Here is a tiny trained network, its code and every weight. The questions are about switching its units off for an input and a target symbol, where a switched-off unit gives its printed mean instead of its output.

import numpy as np


def w(rows, s, z=0):
    codes = np.array(rows[::2]) - 128.0
    scale = np.full(codes.shape[1], s)
    scale[-1] = z or s
    return codes * scale


def f(y):
    return y / 2 * (1 + np.tanh(0.7978845608 * (y + 0.044715 * y**3)))


def softmax(a):
    e = np.exp(a - a.max(-1, keepdims=True))
    return e / e.sum(-1, keepdims=True)


def log_softmax(a):
    a = a - a.max(-1, keepdims=True)
    return a - np.log(np.exp(a).sum(-1, keepdims=True))


def net(x, mask):
    ids = ['ΠΣΨΩαβγδεηλμ'.index(c) for c in x.split()]
    T = len(ids)
    res = E[ids] + P[:T]
    u = 0
    for l in range(2):
        q, k, v = (res @ M[l].T for M in (Q, K, V))
        z = softmax(np.where(np.tri(T) > 0, q @ k.T / 2**0.5, -1e9)) @ v
        res = res + np.where(mask[u], z, O[l][:, -1]) @ O[l][:, :-1]
        u += 1
        y = f(res @ A[l][:, :-1].T + A[l][:, -1])
        res = res + np.where(mask[u : u + 8], y, B[l][:, -1]) @ B[l][:, :-1]
        u += 8
    return log_softmax(res[-1] @ U[:, :-1].T + U[:, -1])


Q, K, V, O, A, B = {}, {}, {}, {}, {}, {}
E = w([
[183,42,78,131,96],'Π',
[111,117,177,125,188],'Σ',
[165,136,177,97,144],'Ψ',
[163,120,128,78,105],'Ω',
[105,6,147,198,162],'α',
[157,217,122,143,64],'β',
[51,98,132,122,104],'γ',
[79,131,130,255,63],'δ',
[160,114,82,154,202],'ε',
[102,163,138,79,178],'η',
[105,116,108,80,89],'λ',
[126,87,54,112,75],'μ',
],0.026)
P = w([
[182,73,217,113,141],'0',
[38,89,133,122,140],'1',
[216,137,162,117,160],'2',
[91,148,79,141,127],'3',
[249,183,121,125,170],'4',
[124,193,39,157,122],'5',
],0.011)
Q[0] = w([
[166,9,120,208,54],'0.h0',
[136,95,199,59,229],'0.h0',
],0.012)
K[0] = w([
[156,10,63,210,39],'0.h0',
[137,126,168,130,203],'0.h0',
],0.011)
V[0] = w([
[160,181,40,177,179],'0.h0',
[39,100,239,70,1],'0.h0',
],0.0057)
O[0] = w([
[47,122,183,89,125,6],'0.h0',
[149,255,52,116,142,156],'0.h0',
],0.0063,0.0016)
A[0] = w([
[253,130,160,190,65,61],'0.n0',
[125,111,148,2,133,160],'0.n1',
[124,160,61,170,146,142],'0.n2',
[50,190,27,140,139,93],'0.n3',
[37,175,109,129,20,2],'0.n4',
[156,179,116,169,43,244],'0.n5',
[173,219,180,128,158,156],'0.n6',
[241,119,117,169,198,78],'0.n7',
],0.0083,0.006)
B[0] = w([
[57,15,79,171,152,174],'0.n0',
[202,243,108,154,26,253],'0.n1',
[101,51,213,176,98,163],'0.n2',
[115,21,136,204,181,201],'0.n3',
[92,38,146,135,254,170],'0.n4',
[136,204,196,87,122,244],'0.n5',
[212,125,79,179,163,221],'0.n6',
[73,144,189,110,167,193],'0.n7',
],0.008,0.0051)
Q[1] = w([
[111,72,67,87,254],'1.h0',
[90,74,15,100,47],'1.h0',
],0.0078)
K[1] = w([
[105,72,30,119,211],'1.h0',
[141,33,52,112,2],'1.h0',
],0.0067)
V[1] = w([
[125,98,189,83,38],'1.h0',
[131,136,255,67,72],'1.h0',
],0.0058)
O[1] = w([
[163,171,82,153,123,10],'1.h0',
[138,254,77,131,254,106],'1.h0',
],0.008,0.0013)
A[1] = w([
[250,125,67,47,84,172],'1.n0',
[192,183,96,107,151,145],'1.n1',
[54,167,62,3,70,169],'1.n2',
[170,186,207,196,164,47],'1.n3',
[113,244,151,27,93,189],'1.n4',
[177,64,27,195,43,31],'1.n5',
[31,88,79,126,37,1],'1.n6',
[122,130,250,82,201,168],'1.n7',
],0.011,0.0062)
B[1] = w([
[68,122,82,130,240,251],'1.n0',
[119,93,114,95,93,228],'1.n1',
[94,166,116,252,71,176],'1.n2',
[157,122,80,159,124,195],'1.n3',
[149,120,162,69,61,245],'1.n4',
[144,170,203,145,127,178],'1.n5',
[186,148,56,96,157,164],'1.n6',
[112,185,140,95,112,211],'1.n7',
],0.014,0.012)
U = w([
[166,50,157,117,108,255],'Π',
[166,230,146,132,119,41],'Σ',
[156,143,80,146,195,91],'Ψ',
[65,59,75,104,164,68],'Ω',
[17,48,186,73,112,126],'α',
[248,110,82,132,61,111],'β',
[126,131,205,103,18,243],'γ',
[138,123,69,184,89,205],'δ',
[44,169,195,86,161,137],'ε',
[140,103,140,45,104,190],'η',
[26,129,89,100,99,15],'λ',
[18,157,110,152,179,23],'μ',
],0.011,0.0055)

Each question gives the input, a string of symbols that net reads in full, and the target symbol t.
The units are the heads (2 rows each of Q, K, V and O) and the neurons (one row each of A and B). Each row of codes is followed by its name. A weight is (code - 128) times the scale printed after its matrix; where a second scale follows, it is the last column's (O, A, B and U).
mask holds one flag per unit, layer by layer, with each layer's heads first. A switched-off unit (its flag False) gives its mean, the last column of its rows in O or B, instead of its output. The means were averaged over made-up inputs and are rounded, as every weight is.
A unit's drop is (log p(t) with every unit on - log p(t) with that unit switched off) / (log p(t) with every unit on - log p(t) with every unit switched off).
The circuit of an input: a set's keep is (log p(t) with only the set's units on - log p(t) with every unit switched off) / (log p(t) with every unit on - log p(t) with every unit switched off). Starting from the 12 units with the biggest drops (on a tie, the unit counted first), units are removed one at a time, each time the one whose removal leaves the highest keep (on an exact tie, the one counted first), for as long as the keep stays at least 0.8.
units of the circuit, in order: the units of the circuit, biggest drop first
k most important neurons: the k neurons with the biggest drops, biggest first
k most important neurons of layer l: the k neurons of layer l with the biggest drops, biggest first
input η Σ λ λ Ψ, target Ψ: 4 most important neurons => [0.n6, 0.n0, 1.n4, 1.n3]
input Σ ε Ψ, target Ψ: 4 most important neurons => [0.n6, 1.n4, 0.n0, 1.n3]
input δ μ α μ Ψ η, target γ: units of the circuit, in order => [1.n0]
input α δ Σ Π λ Ω, target λ: 3 most important neurons => [1.n0, 1.n4, 1.n2]
input η η α Ψ, target η: 4 most important neurons => [1.n4, 0.n3, 1.n2, 1.n1]
input η Π γ, target γ: 3 most important neurons of layer 0 => [0.n0, 0.n6, 0.n3]
input δ α η Π, target Ψ: 2 most important neurons of layer 1 => [1.n6, 1.n0]
input Ψ Ψ μ λ λ λ, target δ: 3 most important neurons => [1.n0, 1.n4, 0.n3]
input Ψ Ω Ω, target Ω: 2 most important neurons of layer 1 => [1.n0, 1.n1]
input μ β Ψ η Ω, target Ω: units of the circuit, in order => [1.n0, 1.n1]
input η λ η μ α Π, target Ψ: 4 most important neurons => [1.n6, 1.n4, 1.n0, 1.n5]
input Ω Σ η β η γ, target Ω: 4 most important neurons => [1.n6, 0.n3, 1.n4, 0.n4]
input λ Π β, target β: 4 most important neurons => [0.n5, 0.n6, 1.n3, 1.n4]
input Ψ η Ψ Ψ μ, target μ: 2 most important neurons => [1.n0, 1.n2]
input β ε α, target α: 3 most important neurons => [0.n7, 0.n1, 0.n5]
input ε Σ Ψ α, target Π: 3 most important neurons of layer 0 => [0.n5, 0.n1, 0.n7]
input η β β δ, target μ: 4 most important neurons of layer 0 => [0.n4, 0.n5, 0.n1, 0.n3]
input γ η α, target α: 3 most important neurons of layer 0 => [0.n7, 0.n5, 0.n1]
input λ η λ Ψ ε α, target Π: 2 most important neurons of layer 1 => [1.n0, 1.n6]
input η η γ, target γ: most important neuron of layer 0 => [0.n6]
